Below are the code and all the weights of a small trained network. Each question names an input and a class and asks about switching units off, where a switched-off unit gives its printed mean instead of its output.

import numpy as np


def w(rows, s, z=0):
    codes = np.array(rows[::2]) - 128.0
    scale = np.full(codes.shape[1], s)
    scale[-1] = z or s
    return codes * scale


def f(y):
    return np.maximum(y, 0)


def log_softmax(a):
    a = a - a.max(-1, keepdims=True)
    return a - np.log(np.exp(a).sum(-1, keepdims=True))


def net(x, mask):
    res = np.array(x, float).reshape(1, 5) / 4 @ E
    y = f(res @ A[0][:, :-1].T + A[0][:, -1])
    res = res + np.where(mask, y, B[0][:, -1]) @ B[0][:, :-1]
    return log_softmax(res[-1] @ U[:, :-1].T + U[:, -1])


A, B = {}, {}
E = w([
[115,222,222,156,67,21],'x0',
[158,145,164,115,122,183],'x1',
[183,174,145,139,248,93],'x2',
[147,128,135,113,124,135],'x3',
[140,105,120,112,126,94],'x4',
],0.014)
A[0] = w([
[160,110,106,136,254,147,8],'n1',
[122,109,100,108,155,158,159],'n2',
[120,98,115,133,100,149,2],'n3',
[102,145,83,103,148,120,233],'n4',
[152,112,155,105,119,159,151],'n5',
[147,43,71,139,188,192,112],'n6',
[116,62,79,132,65,184,20],'n7',
[126,109,77,120,158,167,142],'n8',
],0.027,0.0028)
B[0] = w([
[54,73,74,8,204,188,235],'n1',
[113,154,159,140,74,66,181],'n2',
[170,140,97,106,235,152,160],'n3',
[144,193,197,141,132,204,156],'n4',
[85,148,119,178,145,104,151],'n5',
[235,162,149,240,63,117,255],'n6',
[58,80,92,17,183,179,213],'n7',
[83,143,171,170,80,19,197],'n8',
],0.014,0.036)
U = w([
[214,225,172,253,42,84,252],'0',
[86,111,40,2,230,209,4],'1',
],0.0091,0.004)

Each question gives the input, the list of numbers given to net, and the class t.
The units are the neurons (one row each of A and B). Each row of codes is followed by its name. A weight is (code - 128) times the scale printed after its matrix; where a second scale follows, it is the last column's (A, B and U).
mask holds one flag per neuron, in row order. A switched-off neuron (its flag False) gives its mean, the last column of its row in B, instead of its output. The means were averaged over made-up inputs and are rounded, as every weight is.
A unit's drop is (log p(t) with every unit on - log p(t) with that unit switched off) / (log p(t) with every unit on - log p(t) with every unit switched off).
The circuit of an input: a set's keep is (log p(t) with only the set's units on - log p(t) with every unit switched off) / (log p(t) with every unit on - log p(t) with every unit switched off). Starting from all 8 units, units are removed one at a time, each time the one whose removal leaves the highest keep (on an exact tie, the one counted first), for as long as the keep stays at least 0.8.
units of the circuit, in order: the units of the circuit, biggest drop first
k most important neurons: the k neurons with the biggest drops, biggest first
drop when u is switched off: that unit's drop, to one decimal
input [-5,-5,-1,4,5], class 0: units of the circuit, in order	n6
input [-3,1,3,-1,2], class 0: 2 most important neurons	n7, n6
input [-7,-6,7,-5,-7], class 0: 3 most important neurons	n6, n8, n7
input [-8,-1,2,4,-2], class 0: 2 most important neurons	n6, n8
input [-5,6,5,-3,-3], class 0: 3 most important neurons	n6, n7, n8
input [-7,0,6,5,-4], class 0: 2 most important neurons	n6, n8
input [-1,1,1,7,3], class 0: 2 most important neurons	n7, n1
input [-5,7,0,4,3], class 0: drop when n6 is switched off	2.1
input [-5,2,3,-6,1], class 0: drop when n6 is switched off	2.2
input [7,1,-8,-8,3], class 1: drop when n7 is switched off	0.0
